Here is a tiny trained network, its code and every weight. The questions are about switching its units off for an input and a target symbol, where a switched-off unit gives its printed mean instead of its output.

import numpy as np


def w(rows, s, z=0):
    codes = np.array(rows[::2]) - 128.0
    scale = np.full(codes.shape[1], s)
    scale[-1] = z or s
    return codes * scale


def norm(h):
    return h / np.sqrt((h * h).mean(-1, keepdims=True) + 1e-5)


def f(y):
    return y / 2 * (1 + np.tanh(0.7978845608 * (y + 0.044715 * y**3)))


def softmax(a):
    e = np.exp(a - a.max(-1, keepdims=True))
    return e / e.sum(-1, keepdims=True)


def log_softmax(a):
    a = a - a.max(-1, keepdims=True)
    return a - np.log(np.exp(a).sum(-1, keepdims=True))


def net(x, mask):
    ids = ['ΓΘΞΠΩλσψ'.index(c) for c in x.split()]
    T = len(ids)
    res = E[ids] + P[:T]
    r = norm(res)
    for j in range(2):
        rows = slice(2 * j, 2 * j + 2)
        q, k, v = (r @ M[0][rows].T for M in (Q, K, V))
        z = softmax(np.where(np.tri(T) > 0, q @ k.T / 2**0.5, -1e9)) @ v
        o = O[0][rows]
        res = res + np.where(mask[j], z, o[:, -1]) @ o[:, :-1]
    y = f(norm(res) @ A[0][:, :-1].T + A[0][:, -1])
    res = res + np.where(mask[2:6], y, B[0][:, -1]) @ B[0][:, :-1]
    return log_softmax(norm(res)[-1] @ U[:, :-1].T + U[:, -1])


Q, K, V, O, A, B = {}, {}, {}, {}, {}, {}
E = w([
[138,155,180,121],'Γ',
[188,169,146,108],'Θ',
[185,137,159,98],'Ξ',
[191,128,101,136],'Π',
[131,159,72,190],'Ω',
[167,7,88,169],'λ',
[48,108,148,159],'σ',
[204,146,111,110],'ψ',
],0.015)
P = w([
[39,112,104,87],'0',
[151,113,82,139],'1',
[87,124,131,125],'2',
[174,158,196,173],'3',
[182,108,29,155],'4',
[87,120,122,131],'5',
[177,159,203,182],'6',
[205,105,2,171],'7',
[87,116,121,132],'8',
[192,160,219,179],'9',
],0.017)
Q[0] = w([
[163,103,111,236],'H1',
[169,113,253,190],'H1',
[39,154,120,66],'H2',
[79,149,14,50],'H2',
],0.012)
K[0] = w([
[85,82,68,138],'H1',
[49,90,111,5],'H1',
[163,146,208,230],'H2',
[199,125,122,186],'H2',
],0.014)
V[0] = w([
[141,254,186,52],'H1',
[86,248,63,172],'H1',
[217,97,29,75],'H2',
[146,123,106,71],'H2',
],0.013)
O[0] = w([
[80,144,169,92,113],'H1',
[128,250,133,146,158],'H1',
[148,144,96,78,244],'H2',
[140,106,139,114,254],'H2',
],0.024,0.0036)
A[0] = w([
[189,93,40,148,165],'N1',
[179,148,55,168,4],'N2',
[9,107,30,131,226],'N3',
[183,193,166,100,35],'N4',
],0.015,0.0024)
B[0] = w([
[122,128,199,166,255],'N1',
[154,142,231,117,212],'N2',
[117,123,9,176,144],'N3',
[106,85,41,79,191],'N4',
],0.014,0.009)
U = w([
[52,130,180,202,145],'Γ',
[79,182,183,69,127],'Θ',
[108,12,182,67,52],'Ξ',
[215,142,112,96,95],'Π',
[160,249,84,177,72],'Ω',
[183,37,102,179,171],'λ',
[103,131,82,202,255],'σ',
[150,113,67,48,127],'ψ',
],0.015,0.0057)

Each question gives the input, a string of symbols that net reads in full, and the target symbol t.
The units are the heads (2 rows each of Q, K, V and O) and the neurons (one row each of A and B). Each row of codes is followed by its name. A weight is (code - 128) times the scale printed after its matrix; where a second scale follows, it is the last column's (O, A, B and U).
mask holds one flag per unit, heads first, then neurons. A switched-off unit (its flag False) gives its mean, the last column of its rows in O or B, instead of its output. The means were averaged over made-up inputs and are rounded, as every weight is.
A unit's drop is (log p(t) with every unit on - log p(t) with that unit switched off) / (log p(t) with every unit on - log p(t) with every unit switched off).
The circuit of an input: a set's keep is (log p(t) with only the set's units on - log p(t) with every unit switched off) / (log p(t) with every unit on - log p(t) with every unit switched off). Starting from all 6 units, units are removed one at a time, each time the one whose removal leaves the highest keep (on an exact tie, the one counted first), for as long as the keep stays at least 0.8.
circuit, biggest first: the units of the circuit, biggest drop first
k most important neurons: the k neurons with the biggest drops, biggest first
which heads matter: for each layer, one digit per head in row order, 1 if its drop is at least 0.15 and else 0, layers parted by /
drop of u: that unit's drop, to one decimal
input Θ Θ Θ Π Γ Ω Θ σ, target Ω: circuit, biggest first -> [H1]
input Π Γ Γ Γ Θ, target ψ: circuit, biggest first -> [H1; N4]
input ψ Ξ Θ Γ, target ψ: which heads matter -> 00
input Γ ψ Ξ Ω Γ Γ, target Γ: which heads matter -> 01
input ψ Θ Θ Θ, target ψ: which heads matter -> 00
input Ξ λ ψ Ξ Γ Ω λ Θ Ω λ, target Ξ: which heads matter -> 10
input Ξ Θ Ξ ψ Π Θ Θ Γ Π Γ, target Ξ: which heads matter -> 10
input Ω ψ Θ Γ, target Ω: which heads matter -> 00
input Π λ Γ σ, target Π: circuit, biggest first -> [H1; H2; N4]
input λ Ξ Ξ Γ λ Ξ ψ, target λ: which heads matter -> 10
input Ω Γ Ω λ, target Ω: which heads matter -> 10
input Γ Θ Ξ λ, target Γ: which heads matter -> 11
input σ Θ Θ Γ Γ σ, target σ: 3 most important neurons -> [N3; N2; N1]
input Θ λ σ Ξ Θ Ω, target Ω: circuit, biggest first -> [H2]
input Θ ψ Θ Θ ψ Γ Θ λ Ω Γ, target Θ: drop of N1 -> 0.1
input Ξ Π σ Γ Ω σ Ξ Ξ Γ ψ, target Ξ: drop of H1 -> 1.0
input Γ Ξ σ, target σ: drop of N3 -> 0.5
